Below is a small trained network, with its code and all its weights. Each question gives an input and a class and asks what happens when units are switched off, that is, made to give their printed mean instead of their output.

import numpy as np


def w(rows, s, z=0):
    codes = np.array(rows[::2]) - 128.0
    scale = np.full(codes.shape[1], s)
    scale[-1] = z or s
    return codes * scale


def f(y):
    return np.maximum(y, 0)


def log_softmax(a):
    a = a - a.max(-1, keepdims=True)
    return a - np.log(np.exp(a).sum(-1, keepdims=True))


def net(x, mask):
    res = np.array(x, float).reshape(1, 8) / 4 @ E
    y = f(res @ A[0][:, :-1].T + A[0][:, -1])
    res = res + np.where(mask, y, B[0][:, -1]) @ B[0][:, :-1]
    return log_softmax(res[-1] @ U[:, :-1].T + U[:, -1])


A, B = {}, {}
E = w([
[135,68,194,53,196,56,213],'x0',
[130,126,128,128,127,130,127],'x1',
[144,197,173,237,151,57,159],'x2',
[94,2,82,231,114,83,132],'x3',
[211,88,218,166,49,217,156],'x4',
[130,128,127,128,130,129,126],'x5',
[57,106,230,120,150,106,16],'x6',
[246,109,114,120,185,89,61],'x7',
],0.0038)
A[0] = w([
[159,223,159,69,129,152,121,99],'N0',
[86,118,191,124,137,123,62,105],'N1',
[153,118,80,135,125,129,174,110],'N2',
[119,117,161,128,123,121,104,109],'N3',
[129,168,94,173,111,166,69,106],'N4',
[126,93,109,82,119,154,106,140],'N5',
[137,102,158,101,153,96,163,120],'N6',
[115,51,89,48,105,158,105,116],'N7',
[80,158,69,106,164,60,106,106],'N8',
[152,113,168,141,112,160,144,105],'N9',
[153,194,173,210,125,52,146,169],'N10',
[108,61,105,175,122,114,134,95],'N11',
[133,164,159,182,147,96,141,98],'N12',
[145,128,83,132,118,133,181,105],'N13',
[136,169,140,96,126,141,121,100],'N14',
[93,110,169,118,124,129,84,120],'N15',
[96,106,196,131,138,111,48,109],'N16',
[131,235,163,66,113,152,127,103],'N17',
[142,75,198,72,187,75,212,109],'N18',
[111,28,95,211,111,95,124,113],'N19',
[99,118,174,119,132,122,78,115],'N20',
[219,112,105,125,158,93,81,163],'N21',
[135,140,126,144,139,117,115,254],'N22',
[247,114,115,118,155,82,51,115],'N23',
[135,178,78,183,101,180,62,114],'N24',
[160,137,69,119,117,152,187,110],'N25',
[135,169,165,196,157,90,154,102],'N26',
[158,108,187,153,101,162,138,120],'N27',
[179,145,42,128,124,142,212,98],'N28',
[108,33,92,196,113,103,129,101],'N29',
[128,173,84,180,112,171,71,114],'N30',
[147,142,107,146,132,146,92,121],'N31',
[88,114,187,123,129,117,68,108],'N32',
[2,155,153,133,77,159,213,149],'N33',
[140,166,140,104,123,134,126,106],'N34',
[138,100,159,91,151,93,187,105],'N35',
[77,165,72,103,167,82,113,109],'N36',
[187,86,207,165,101,174,129,116],'N37',
[153,114,141,130,118,131,118,130],'N38',
[189,102,206,150,96,197,156,96],'N39',
[132,196,150,92,132,127,128,118],'N40',
[122,94,98,74,120,157,104,120],'N41',
[126,89,103,87,121,152,111,185],'N42',
[96,161,79,103,162,67,101,101],'N43',
],0.0076,0.006)
B[0] = w([
[152,89,164,76,215,79,114,168],'N0',
[192,165,114,166,117,80,170,159],'N1',
[179,161,130,152,126,102,152,152],'N2',
[151,143,114,139,129,110,149,137],'N3',
[91,109,149,109,60,67,115,158],'N4',
[154,137,133,131,115,174,80,159],'N5',
[97,114,147,116,70,104,123,160],'N6',
[169,170,131,140,102,189,35,168],'N7',
[99,119,16,89,134,133,140,175],'N8',
[109,132,66,114,135,123,127,145],'N9',
[192,149,128,117,81,246,56,205],'N10',
[142,118,154,85,195,94,107,153],'N11',
[156,150,113,124,120,162,59,147],'N12',
[173,160,126,162,131,93,151,150],'N13',
[145,114,146,108,168,108,112,141],'N14',
[176,155,125,155,116,106,160,152],'N15',
[193,170,116,170,122,77,183,166],'N16',
[165,88,178,74,214,89,110,172],'N17',
[65,98,171,108,8,64,107,195],'N18',
[158,108,179,45,223,97,110,184],'N19',
[176,154,119,156,120,97,162,153],'N20',
[63,128,172,205,166,172,160,193],'N21',
[154,73,176,84,86,224,237,254],'N22',
[34,143,152,238,200,140,121,180],'N23',
[73,105,166,107,42,62,117,173],'N24',
[181,167,124,171,121,78,159,162],'N25',
[160,154,116,128,118,177,41,157],'N26',
[100,125,52,104,134,134,142,160],'N27',
[215,183,117,182,108,65,172,174],'N28',
[149,114,171,59,218,88,106,172],'N29',
[86,103,154,105,51,72,121,166],'N30',
[90,116,148,130,108,109,125,145],'N31',
[185,164,117,164,118,87,170,158],'N32',
[38,123,172,252,198,180,130,201],'N33',
[137,115,144,108,163,112,121,139],'N34',
[93,113,156,115,63,80,110,162],'N35',
[106,118,25,97,137,134,149,172],'N36',
[94,123,20,88,149,142,157,175],'N37',
[117,125,109,128,137,142,144,142],'N38',
[88,132,1,90,146,116,128,170],'N39',
[154,99,145,93,183,115,132,158],'N40',
[153,149,129,135,114,168,65,154],'N41',
[162,124,162,115,95,217,144,189],'N42',
[99,129,27,103,138,128,137,166],'N43',
],0.022,0.006)
U = w([
[165,86,178,57,226,65,96,101],'0',
[213,218,118,190,101,48,185,102],'1',
[75,124,1,85,131,129,139,104],'2',
[61,91,179,108,17,52,93,112],'3',
[141,102,154,119,111,178,171,254],'4',
[177,172,134,131,99,200,10,95],'5',
[44,130,164,227,179,150,138,116],'6',
],0.0071,0.0046)

Each question gives the input, the list of numbers given to net, and the class t.
The units are the neurons (one row each of A and B). Each row of codes is followed by its name. A weight is (code - 128) times the scale printed after its matrix; where a second scale follows, it is the last column's (A, B and U).
mask holds one flag per neuron, in row order. A switched-off neuron (its flag False) gives its mean, the last column of its row in B, instead of its output. The means were averaged over made-up inputs and are rounded, as every weight is.
A unit's drop is (log p(t) with every unit on - log p(t) with that unit switched off) / (log p(t) with every unit on - log p(t) with every unit switched off).
The circuit of an input: a set's keep is (log p(t) with only the set's units on - log p(t) with every unit switched off) / (log p(t) with every unit on - log p(t) with every unit switched off). Starting from the 12 units with the biggest drops (on a tie, the unit counted first), units are removed one at a time, each time the one whose removal leaves the highest keep (on an exact tie, the one counted first), for as long as the keep stays at least 0.8.
circuit, biggest first: the units of the circuit, biggest drop first
most important unit: the unit with the biggest drop
k most important neurons: the k neurons with the biggest drops, biggest first
drop when u is switched off: that unit's drop, to one decimal
input [-2,1,4,7,-3,-7,-4,7], class 0: 4 most important neurons => [N19 N29 N33 N11]
input [2,-1,0,5,-1,-3,-6,-2], class 1: circuit, biggest first => [N28]
input [7,-3,6,1,8,3,5,-2], class 2: circuit, biggest first => [N37 N39]
input [-4,-2,8,-1,-5,-5,-5,0], class 5: 3 most important neurons => [N10 N26 N12]
input [-2,-5,6,7,-5,8,5,0], class 0: 3 most important neurons => [N19 N29 N11]
input [3,4,2,-2,-4,3,0,2], class 2: circuit, biggest first => [N8 N43]
input [6,-6,6,8,7,0,3,-4], class 0: 3 most important neurons => [N19 N29 N11]
input [-8,-8,8,-6,6,-6,-2,-5], class 3: 3 most important neurons => [N24 N30 N4]
input [7,2,8,3,-8,3,2,8], class 2: 4 most important neurons => [N8 N43 N36 N33]
input [0,1,4,7,6,-8,7,-2], class 0: 4 most important neurons => [N19 N29 N11 N28]
input [3,-7,1,-6,-8,0,6,-1], class 2: 3 most important neurons => [N8 N36 N43]
input [-1,3,-8,-3,-1,-7,-6,8], class 5: 2 most important neurons => [N7 N33]
input [4,6,8,5,-6,-5,0,-4], class 5: 3 most important neurons => [N10 N26 N12]
input [1,-5,4,-5,-8,8,4,7], class 2: 2 most important neurons => [N8 N43]
input [0,-8,4,-8,7,-6,-4,5], class 0: most important unit => N0
input [-3,-2,-7,1,-4,5,0,-2], class 5: circuit, biggest first => [N7 N41]
input [7,-3,4,-4,-4,-3,7,5], class 1: 2 most important neurons => [N16 N1]
input [3,-2,-7,-5,6,6,-7,2], class 1: 2 most important neurons => [N28 N25]
input [0,4,1,7,2,2,5,4], class 0: 2 most important neurons => [N19 N29]
input [-6,-1,4,-4,-8,1,-2,-2], class 2: circuit, biggest first => [N8]
input [-6,-6,-4,1,2,-8,5,-4], class 3: 4 most important neurons => [N24 N30 N4 N10]
input [0,-5,8,-6,-4,-1,-3,7], class 5: drop when N10 is switched off => 1.6
input [2,-6,7,-5,1,-5,-3,-8], class 6: drop when N42 is switched off => 0.2
input [-3,-5,6,-6,6,2,-3,1], class 0: drop when N0 is switched off => 1.0
input [0,-2,-8,1,-4,5,-1,-1], class 5: drop when N9 is switched off => 0.0
